Small tables with named rows and columns. After each table, cells are looked up by row and column.

buf =
fields: lodir, vopevil
ludu: [123, 57]
bulad: [114, 235]
venub: [144, 16]
lubi: [187, 71]
lir: [207, 102]
tusu: [158, 173]
peruta: [160, 66]
vimoros: [119, 189]
vulo: [157, 235]

What is the lodir of venub in buf? 144
What is the vopevil of lir in buf? 102
What is the vopevil of bulad in buf? 235
What is the lodir of vulo in buf? 157
What is the lodir of lubi in buf? 187
What is the vopevil of vulo in buf? 235
Row with the largest lodir: lir

rotopoz =
fields: bilo, kipo, tulema, nik, sak, salu, zik, zizo
vop: [0.7, 0.5, 0.5, 0.6, 0.5, 0.5, 0.4, 0.5]
seb: [0.5, 0.7, 0.5, 0.6, 0.5, 0.7, 0.6, 0.6]
dufame: [0.6, 0.3, 0.5, 0.6, 0.5, 0.7, 0.4, 0.6]
batufuv: [0.5, 0.5, 0.5, 0.6, 0.8, 0.4, 0.7, 0.5]
sugus: [0.6, 0.6, 0.5, 0.5, 0.6, 0.7, 0.5, 0.6]
rapo: [0.6, 0.2, 0.5, 0.5, 0.6, 0.6, 0.5, 0.5]
zudafu: [0.5, 0.7, 0.5, 0.7, 0.5, 0.5, 0.6, 0.5]
gagali: [0.5, 0.7, 0.6, 0.7, 0.3, 0.8, 0.5, 0.6]
bepama: [0.5, 0.6, 0.5, 0.5, 0.7, 0.5, 0.7, 0.6]
lezuzel: [0.7, 0.5, 0.5, 0.5, 0.7, 0.4, 0.6, 0.5]
vot: [0.5, 0.4, 0.6, 0.6, 0.5, 0.7, 0.6, 0.6]

What is the bilo of sugus in rotopoz? 0.6
What is the salu of bepama in rotopoz? 0.5
What is the kipo of rapo in rotopoz? 0.2
What is the nik of dufame in rotopoz? 0.6
What is the salu of lezuzel in rotopoz? 0.4
What is the nik of batufuv in rotopoz? 0.6
What is the zik of vot in rotopoz? 0.6
What is the bilo of dufame in rotopoz? 0.6
What is the sak of rapo in rotopoz? 0.6
What is the nik of lezuzel in rotopoz? 0.5
What is the zizo of batufuv in rotopoz? 0.5
What is the tulema of lezuzel in rotopoz? 0.5
What is the sak of vop in rotopoz? 0.5
What is the tulema of gagali in rotopoz? 0.6
Which row has the largest salu? gagali

Table rasebo
        fuguzot  nebo  nekasi  ruf  sadi
zug         209   128     145   87    69
guzade       29   100     136   85   146
nulabe      126   129     146   76    98
vafafo      112   101      98  112   113
sul         115   109     106  102   100
feko         85   116      78   92   120
ker         117   114     146   85    92

ruf of nulabe: 76
ruf of vafafo: 112
sadi of nulabe: 98
nebo of vafafo: 101
nekasi of zug: 145
fuguzot of feko: 85
ruf of zug: 87
nebo of ker: 114
nebo of nulabe: 129
sadi of guzade: 146
nebo of sul: 109
fuguzot of vafafo: 112
fuguzot of guzade: 29
nekasi of nulabe: 146
nekasi of vafafo: 98
ruf of ker: 85
ruf of guzade: 85

datas:
         rotil  nir  migita  nuvopir  dobodu  noz
kul        123   65      85      244     219   95
fipaf      117  110     103       71      69   98
ludel      107  151     138       40      55  108
fulorik    111  155     108      116     130  113
nosesid    121  128     174      122     134  104

nir of nosesid = 128
dobodu of nosesid = 134
rotil of kul = 123
dobodu of fipaf = 69
migita of kul = 85
noz of fulorik = 113
nir of ludel = 151
rotil of fulorik = 111
rotil of fipaf = 117
migita of nosesid = 174
migita of fulorik = 108
dobodu of fulorik = 130
nuvopir of fipaf = 71
noz of fipaf = 98
rotil of nosesid = 121
nir of fulorik = 155
noz of kul = 95

Table mogu
|  | muno | led | bedoro |
|---|---|---|---|
| fuz | 43 | 33 | 162 |
| riragof | 96 | 42 | 65 |
| sas | 123 | 202 | 61 |
| nemonu | 120 | 170 | 124 |
| pibibek | 79 | 189 | 132 |
| pago | 179 | 136 | 128 |
| pipafo | 129 | 55 | 77 |
| pib | 51 | 64 | 16 |

pago, muno: 179
pib, muno: 51
pibibek, led: 189
pibibek, bedoro: 132
sas, led: 202
fuz, muno: 43
pipafo, led: 55

Table sav
	toma	tula
kanel	206	36
nug	147	104
zop	170	74
bekov	221	15
bugibu	187	54
sodaf	221	27
vev	156	88

bugibu, toma: 187
zop, toma: 170
sodaf, toma: 221
bekov, toma: 221
vev, tula: 88
nug, tula: 104
kanel, tula: 36
bekov, tula: 15
vev, toma: 156
zop, tula: 74
kanel, toma: 206
sodaf, tula: 27
Row with the largest tula: nug

rav =
fields: dev, komav
zirife: [118, 93]
nos: [99, 185]
nad: [112, 64]
taz: [45, 253]
fefuvo: [166, 64]
mib: [121, 113]
pimula: [121, 108]
dum: [45, 126]
zolo: [78, 90]
pib: [127, 72]
ganetif: [59, 138]
viv: [114, 152]
veb: [87, 121]

mib, dev: 121
ganetif, dev: 59
zirife, komav: 93
veb, komav: 121
ganetif, komav: 138
fefuvo, dev: 166
mib, komav: 113
viv, komav: 152
fefuvo, komav: 64
nos, komav: 185
zirife, dev: 118
dum, dev: 45
viv, dev: 114
pib, komav: 72
veb, dev: 87
nos, dev: 99

tozo:
|  | vep | sut | gubuka | rez |
|---|---|---|---|---|
| derep | 130 | 166 | 143 | 206 |
| tef | 114 | 141 | 80 | 136 |
| fegu | 108 | 73 | 39 | 109 |
| lev | 169 | 164 | 176 | 148 |
| vit | 86 | 148 | 116 | 112 |
| rufeg | 145 | 120 | 100 | 54 |
| vafot | 155 | 98 | 94 | 231 |
| refu | 1 | 134 | 59 | 22 |
| bevema | 131 | 150 | 142 | 208 |
| gisiz | 131 | 106 | 134 | 198 |
| neb | 84 | 128 | 92 | 27 |
| mib | 146 | 138 | 108 | 165 |
| zas | 109 | 145 | 133 | 123 |

gubuka of gisiz = 134
rez of derep = 206
rez of vit = 112
sut of vit = 148
rez of tef = 136
gubuka of fegu = 39
vep of zas = 109
rez of refu = 22
vep of neb = 84
sut of tef = 141
sut of refu = 134
gubuka of lev = 176
sut of gisiz = 106
sut of fegu = 73
vep of vit = 86
rez of zas = 123

pag:
,gep,siki,ziza
kot,238,83,153
datom,227,79,156
dun,69,2,138
virak,244,91,156
sukete,194,55,151
bokili,244,96,152
tupezul,242,92,156
nez,242,90,157
lopam,215,69,151
zaturer,159,38,142
dakap,117,19,143

siki of nez = 90
gep of virak = 244
ziza of bokili = 152
ziza of nez = 157
siki of sukete = 55
siki of zaturer = 38
siki of virak = 91
gep of bokili = 244
gep of datom = 227
ziza of dun = 138
ziza of zaturer = 142
gep of tupezul = 242
ziza of tupezul = 156
siki of tupezul = 92
gep of dakap = 117

Table dos
cols = finez, fevev
paguban: [99, 133]
sovov: [241, 84]
fezod: [146, 10]
mik: [254, 85]
buz: [48, 124]
dus: [152, 70]
bol: [100, 169]
fubosen: [105, 45]
taf: [8, 163]
ludam: [82, 138]

fevev of dus = 70
finez of paguban = 99
fevev of buz = 124
finez of ludam = 82
fevev of sovov = 84
finez of fezod = 146
finez of mik = 254

maf:
|  | ledet | fis | binefo |
|---|---|---|---|
| mure | 0.24 | -0.48 | 0.56 |
| ber | -0.20 | 0.21 | 0.00 |
| godudu | -0.28 | -0.30 | 0.52 |
| dosem | -0.40 | -0.64 | 0.24 |

binefo of ber = 0.00
ledet of dosem = -0.40
fis of dosem = -0.64
binefo of dosem = 0.24
ledet of ber = -0.20
binefo of mure = 0.56
fis of mure = -0.48
binefo of godudu = 0.52
fis of godudu = -0.30
ledet of mure = 0.24
fis of ber = 0.21
ledet of godudu = -0.28

